Below is a small trained network, with its code and all its weights. Each question gives an input and a target symbol and asks what happens when units are switched off, that is, made to give their printed mean instead of their output.

import numpy as np


def w(rows, s, z=0):
    codes = np.array(rows[::2]) - 128.0
    scale = np.full(codes.shape[1], s)
    scale[-1] = z or s
    return codes * scale


def norm(h):
    return h / np.sqrt((h * h).mean(-1, keepdims=True) + 1e-5)


def f(y):
    return np.maximum(y, 0)


def softmax(a):
    e = np.exp(a - a.max(-1, keepdims=True))
    return e / e.sum(-1, keepdims=True)


def log_softmax(a):
    a = a - a.max(-1, keepdims=True)
    return a - np.log(np.exp(a).sum(-1, keepdims=True))


def net(x, mask):
    ids = ['αβγδεζηξπστφψω'.index(c) for c in x.split()]
    T = len(ids)
    res = E[ids] + P[:T]
    u = 0
    for l in range(3):
        q, k, v = (norm(res) @ M[l].T for M in (Q, K, V))
        z = softmax(np.where(np.tri(T) > 0, q @ k.T / 3**0.5, -1e9)) @ v
        res = res + np.where(mask[u], z, O[l][:, -1]) @ O[l][:, :-1]
        u += 1
        y = f(norm(res) @ A[l][:, :-1].T + A[l][:, -1])
        res = res + np.where(mask[u : u + 4], y, B[l][:, -1]) @ B[l][:, :-1]
        u += 4
    return log_softmax(norm(res)[-1] @ U[:, :-1].T + U[:, -1])


Q, K, V, O, A, B = {}, {}, {}, {}, {}, {}
E = w([
[82,86,142,160],'α',
[118,114,139,133],'β',
[110,115,147,148],'γ',
[103,115,147,139],'δ',
[127,99,148,123],'ε',
[124,103,149,120],'ζ',
[187,128,133,99],'η',
[130,146,143,128],'ξ',
[161,99,163,90],'π',
[140,131,160,105],'σ',
[134,171,108,161],'τ',
[191,216,154,102],'φ',
[199,254,112,124],'ψ',
[228,199,223,84],'ω',
],0.0085)
P = w([
[126,120,91,44],'0',
[210,134,102,68],'1',
[71,146,90,43],'2',
[125,76,181,214],'3',
[55,141,122,80],'4',
[138,78,137,233],'5',
[44,144,149,106],'6',
[161,61,88,254],'7',
[45,146,172,104],'8',
],0.0079)
Q[0] = w([
[30,177,155,20],'L0H0',
[59,127,254,187],'L0H0',
[249,163,104,192],'L0H0',
],0.0065)
K[0] = w([
[127,255,205,173],'L0H0',
[48,134,175,130],'L0H0',
[167,37,105,135],'L0H0',
],0.0083)
V[0] = w([
[117,139,27,221],'L0H0',
[151,253,85,81],'L0H0',
[176,202,193,108],'L0H0',
],0.0066)
O[0] = w([
[227,177,29,128,4],'L0H0',
[42,210,129,255,137],'L0H0',
[80,176,211,199,102],'L0H0',
],0.0053,0.0038)
A[0] = w([
[182,93,129,67,150],'L0N0',
[105,106,122,102,76],'L0N1',
[255,120,107,96,86],'L0N2',
[100,245,169,119,252],'L0N3',
],0.0052,0.0035)
B[0] = w([
[103,160,173,121,168],'L0N0',
[140,116,150,135,140],'L0N1',
[65,173,168,178,147],'L0N2',
[147,117,84,2,254],'L0N3',
],0.0068,0.0041)
Q[1] = w([
[187,162,147,219],'L1H0',
[182,198,132,254],'L1H0',
[221,248,140,236],'L1H0',
],0.0076)
K[1] = w([
[51,146,110,11],'L1H0',
[20,138,154,63],'L1H0',
[68,145,151,69],'L1H0',
],0.011)
V[1] = w([
[63,112,200,25],'L1H0',
[145,68,145,146],'L1H0',
[76,34,3,105],'L1H0',
],0.005)
O[1] = w([
[141,51,217,91,254],'L1H0',
[116,127,142,2,163],'L1H0',
[183,42,64,57,157],'L1H0',
],0.0042,0.0045)
A[1] = w([
[244,78,247,105,178],'L1N0',
[81,85,112,139,74],'L1N1',
[240,132,134,59,94],'L1N2',
[217,123,2,154,254],'L1N3',
],0.0069,0.0016)
B[1] = w([
[176,133,73,173,254],'L1N0',
[164,142,151,56,162],'L1N1',
[196,205,196,254,161],'L1N2',
[143,85,190,91,144],'L1N3',
],0.0065,0.0058)
Q[2] = w([
[61,176,174,175],'L2H0',
[245,51,39,64],'L2H0',
[96,3,131,173],'L2H0',
],0.0057)
K[2] = w([
[152,146,200,130],'L2H0',
[82,53,2,151],'L2H0',
[202,81,144,149],'L2H0',
],0.0077)
V[2] = w([
[2,59,48,70],'L2H0',
[136,112,181,39],'L2H0',
[69,155,155,196],'L2H0',
],0.0041)
O[2] = w([
[2,29,120,167,114],'L2H0',
[159,126,116,196,252],'L2H0',
[198,46,115,69,51],'L2H0',
],0.0065,0.0028)
A[2] = w([
[112,103,135,170,254],'L2N0',
[199,166,150,248,97],'L2N1',
[111,149,78,89,239],'L2N2',
[128,165,91,84,119],'L2N3',
],0.012,0.0054)
B[2] = w([
[153,205,83,126,245],'L2N0',
[117,33,194,255,254],'L2N1',
[189,118,124,194,216],'L2N2',
[64,78,109,179,163],'L2N3',
],0.0088,0.0064)
U = w([
[217,45,64,112,56],'α',
[140,137,56,92,165],'β',
[134,114,61,91,169],'γ',
[113,61,69,80,58],'δ',
[147,74,147,72,63],'ε',
[128,85,144,78,33],'ζ',
[142,107,203,202,179],'η',
[68,124,103,124,101],'ξ',
[140,115,182,80,107],'π',
[82,122,189,72,133],'σ',
[127,103,72,204,225],'τ',
[95,244,166,143,11],'φ',
[105,250,98,191,3],'ψ',
[139,229,194,103,142],'ω',
],0.018,0.0044)

Each question gives the input, a string of symbols that net reads in full, and the target symbol t.
The units are the heads (3 rows each of Q, K, V and O) and the neurons (one row each of A and B). Each row of codes is followed by its name. A weight is (code - 128) times the scale printed after its matrix; where a second scale follows, it is the last column's (O, A, B and U).
mask holds one flag per unit, layer by layer, with each layer's heads first. A switched-off unit (its flag False) gives its mean, the last column of its rows in O or B, instead of its output. The means were averaged over made-up inputs and are rounded, as every weight is.
A unit's drop is (log p(t) with every unit on - log p(t) with that unit switched off) / (log p(t) with every unit on - log p(t) with every unit switched off).
The circuit of an input: a set's keep is (log p(t) with only the set's units on - log p(t) with every unit switched off) / (log p(t) with every unit on - log p(t) with every unit switched off). Starting from the 12 units with the biggest drops (on a tie, the unit counted first), units are removed one at a time, each time the one whose removal leaves the highest keep (on an exact tie, the one counted first), for as long as the keep stays at least 0.8.
circuit, biggest first: the units of the circuit, biggest drop first
most important unit: the unit with the biggest drop
top k neurons: the k neurons with the biggest drops, biggest first
k most important neurons of layer l: the k neurons of layer l with the biggest drops, biggest first
input π φ ε δ σ, target σ: circuit, biggest first	L2N1; L2N0
input ξ σ α, target σ: 2 most important neurons of layer 1	L1N0; L1N2
input σ β π, target σ: circuit, biggest first	L2N1; L0H0; L2N0
input η α α β ε η φ σ ξ, target φ: circuit, biggest first	L2N1
input α σ β σ β, target σ: top 2 neurons	L2N1; L1N0
input ω α α α, target α: circuit, biggest first	L0H0; L2N1
input δ τ τ δ γ τ δ, target τ: circuit, biggest first	L1H0; L0H0
input δ σ τ ω ψ α β δ τ, target τ: top 4 neurons	L0N3; L2N2; L2N3; L2N0
input ω σ α ε δ τ ξ, target τ: top 3 neurons	L2N2; L2N3; L2N0
input δ α α σ ξ, target σ: top 4 neurons	L1N0; L2N1; L2N0; L0N3
input α ε φ, target φ: circuit, biggest first	L2N1; L0H0; L1N0
input α σ σ φ β, target ω: circuit, biggest first	L1H0; L2N1; L2H0
input φ δ β σ δ γ γ, target δ: top 2 neurons	L2N1; L1N0
input α ε δ ε δ ε φ τ σ, target φ: most important unit	L0H0
input α ω α γ τ δ γ, target τ: circuit, biggest first	L0H0; L1H0
input ξ σ η, target σ: top 2 neurons	L1N0; L2N0
input ξ α α α ξ α, target α: circuit, biggest first	L0H0; L1H0
input δ τ η σ β τ σ σ β, target σ: top 4 neurons	L1N0; L2N1; L2N0; L1N2
input γ ψ γ η ζ α ξ ψ α, target ψ: circuit, biggest first	L1H0; L2N1
input σ δ ξ, target σ: circuit, biggest first	L2N1; L2N0
input δ ω φ α β ξ α, target ξ: 2 most important neurons of layer 0	L0N3; L0N0
input β γ α ω ξ σ γ, target σ: most important unit	L1N0
input π ε η τ σ π ζ, target σ: circuit, biggest first	L2N1; L1N2
input β α β ε δ τ ξ, target τ: circuit, biggest first	L1H0; L2N3
input α α α δ ζ α τ, target τ: top 2 neurons	L2N2; L2N3
input γ α σ ζ ψ γ δ, target ψ: top 2 neurons	L2N1; L2N2
input α τ ω ξ π, target ω: circuit, biggest first	L2N1
input ε γ ψ α ξ, target ψ: top 3 neurons	L2N1; L2N2; L1N0
